Here is a tiny trained network, its code and every weight. The questions are about switching its units off for an input and a class, where a switched-off unit gives its printed mean instead of its output.

import numpy as np


def w(rows, s, z=0):
    codes = np.array(rows[::2]) - 128.0
    scale = np.full(codes.shape[1], s)
    scale[-1] = z or s
    return codes * scale


def norm(h):
    return h / np.sqrt((h * h).mean(-1, keepdims=True) + 1e-5)


def f(y):
    return np.maximum(y, 0)


def log_softmax(a):
    a = a - a.max(-1, keepdims=True)
    return a - np.log(np.exp(a).sum(-1, keepdims=True))


def net(x, mask):
    res = np.array(x, float).reshape(1, 4) / 4 @ E
    u = 0
    for l in range(4):
        y = f(norm(res) @ A[l][:, :-1].T + A[l][:, -1])
        res = res + np.where(mask[u : u + 3], y, B[l][:, -1]) @ B[l][:, :-1]
        u += 3
    return log_softmax(norm(res)[-1] @ U[:, :-1].T + U[:, -1])


A, B = {}, {}
E = w([
[126,27,168,96,122,204,131,24,222,93,215],'x0',
[194,174,79,121,85,254,167,66,198,174,115],'x1',
[133,81,124,117,180,136,39,2,98,44,126],'x2',
[176,79,66,68,166,54,52,97,108,192,152],'x3',
],0.0071)
A[0] = w([
[42,116,162,113,165,47,167,97,125,157,147,66],'0.n0',
[2,155,113,144,126,175,164,102,83,108,145,253],'0.n1',
[111,150,58,76,105,116,82,35,160,76,53,138],'0.n2',
],0.0053,0.00038)
B[0] = w([
[126,40,132,79,185,77,87,125,85,73,139,246],'0.n0',
[135,254,203,86,164,105,110,179,71,192,84,236],'0.n1',
[84,79,169,175,130,121,180,133,93,129,116,251],'0.n2',
],0.014,0.0028)
A[1] = w([
[69,120,65,152,206,88,106,120,28,179,165,125],'1.n0',
[144,170,60,244,197,51,21,135,136,130,209,249],'1.n1',
[130,93,31,153,72,175,150,58,131,145,253,62],'1.n2',
],0.0048,0.0014)
B[1] = w([
[140,62,210,168,138,190,77,45,148,21,122,252],'1.n0',
[95,116,166,114,145,203,156,252,84,142,146,203],'1.n1',
[138,169,125,86,71,151,189,78,142,213,54,194],'1.n2',
],0.011,0.0041)
A[2] = w([
[144,112,75,85,2,72,177,165,115,174,248,183],'2.n0',
[213,123,159,199,217,180,127,56,132,249,185,2],'2.n1',
[77,104,119,58,236,89,72,205,87,99,248,97],'2.n2',
],0.0061,0.00063)
B[2] = w([
[153,111,118,176,162,131,84,174,92,78,134,164],'2.n0',
[182,81,116,7,204,163,157,187,183,120,59,180],'2.n1',
[141,17,140,142,168,158,104,139,52,136,155,255],'2.n2',
],0.011,0.0067)
A[3] = w([
[125,182,176,217,92,122,151,136,72,115,110,201],'3.n0',
[136,110,164,159,48,168,160,155,2,108,132,224],'3.n1',
[107,137,132,112,115,157,176,49,56,91,140,4],'3.n2',
],0.0074,0.0011)
B[3] = w([
[195,138,2,154,142,118,72,56,149,82,78,209],'3.n0',
[130,170,19,102,129,84,175,106,188,133,223,254],'3.n1',
[54,144,123,106,197,69,64,206,108,18,127,160],'3.n2',
],0.0081,0.0079)
U = w([
[136,157,180,44,150,167,199,115,191,216,91,21],'0',
[136,255,90,185,175,74,104,125,109,131,152,110],'1',
[87,31,165,112,248,110,97,156,74,94,190,255],'2',
],0.0084,0.00092)

Each question gives the input, the list of numbers given to net, and the class t.
The units are the neurons (one row each of A and B). Each row of codes is followed by its name. A weight is (code - 128) times the scale printed after its matrix; where a second scale follows, it is the last column's (A, B and U).
mask holds one flag per neuron, layer by layer. A switched-off neuron (its flag False) gives its mean, the last column of its row in B, instead of its output. The means were averaged over made-up inputs and are rounded, as every weight is.
A unit's drop is (log p(t) with every unit on - log p(t) with that unit switched off) / (log p(t) with every unit on - log p(t) with every unit switched off).
The circuit of an input: a set's keep is (log p(t) with only the set's units on - log p(t) with every unit switched off) / (log p(t) with every unit on - log p(t) with every unit switched off). Starting from all 12 units, units are removed one at a time, each time the one whose removal leaves the highest keep (on an exact tie, the one counted first), for as long as the keep stays at least 0.8.
circuit, biggest first: the units of the circuit, biggest drop first
most important unit: the unit with the biggest drop
k most important neurons: the k neurons with the biggest drops, biggest first
k most important neurons of layer l: the k neurons of layer l with the biggest drops, biggest first
drop when u is switched off: that unit's drop, to one decimal
input [2,1,-5,-5], class 1: most important unit	2.n1
input [-5,7,-4,-4], class 1: 2 most important neurons	(2.n1 3.n0)
input [1,4,3,-4], class 0: circuit, biggest first	(2.n2 0.n0)
input [2,4,-8,-4], class 1: circuit, biggest first	(1.n0 2.n0 2.n1 3.n0)
input [4,8,8,-3], class 0: circuit, biggest first	(2.n2 1.n2)
input [1,4,-6,-8], class 1: 3 most important neurons	(2.n1 3.n0 1.n2)
input [-2,7,-8,-6], class 1: 2 most important neurons of layer 2	(2.n1 2.n0)
input [5,0,1,-1], class 0: 2 most important neurons	(0.n0 2.n1)
input [-2,3,-6,2], class 1: 2 most important neurons	(2.n0 1.n0)
input [-7,-5,4,-8], class 1: 2 most important neurons	(0.n1 3.n0)
input [4,4,3,8], class 0: drop when 1.n2 is switched off	0.2
input [-1,3,-7,-2], class 1: drop when 2.n2 is switched off	0.0
input [7,6,3,7], class 0: drop when 1.n2 is switched off	0.1
input [-1,2,-1,6], class 0: most important neuron	(0.n0)
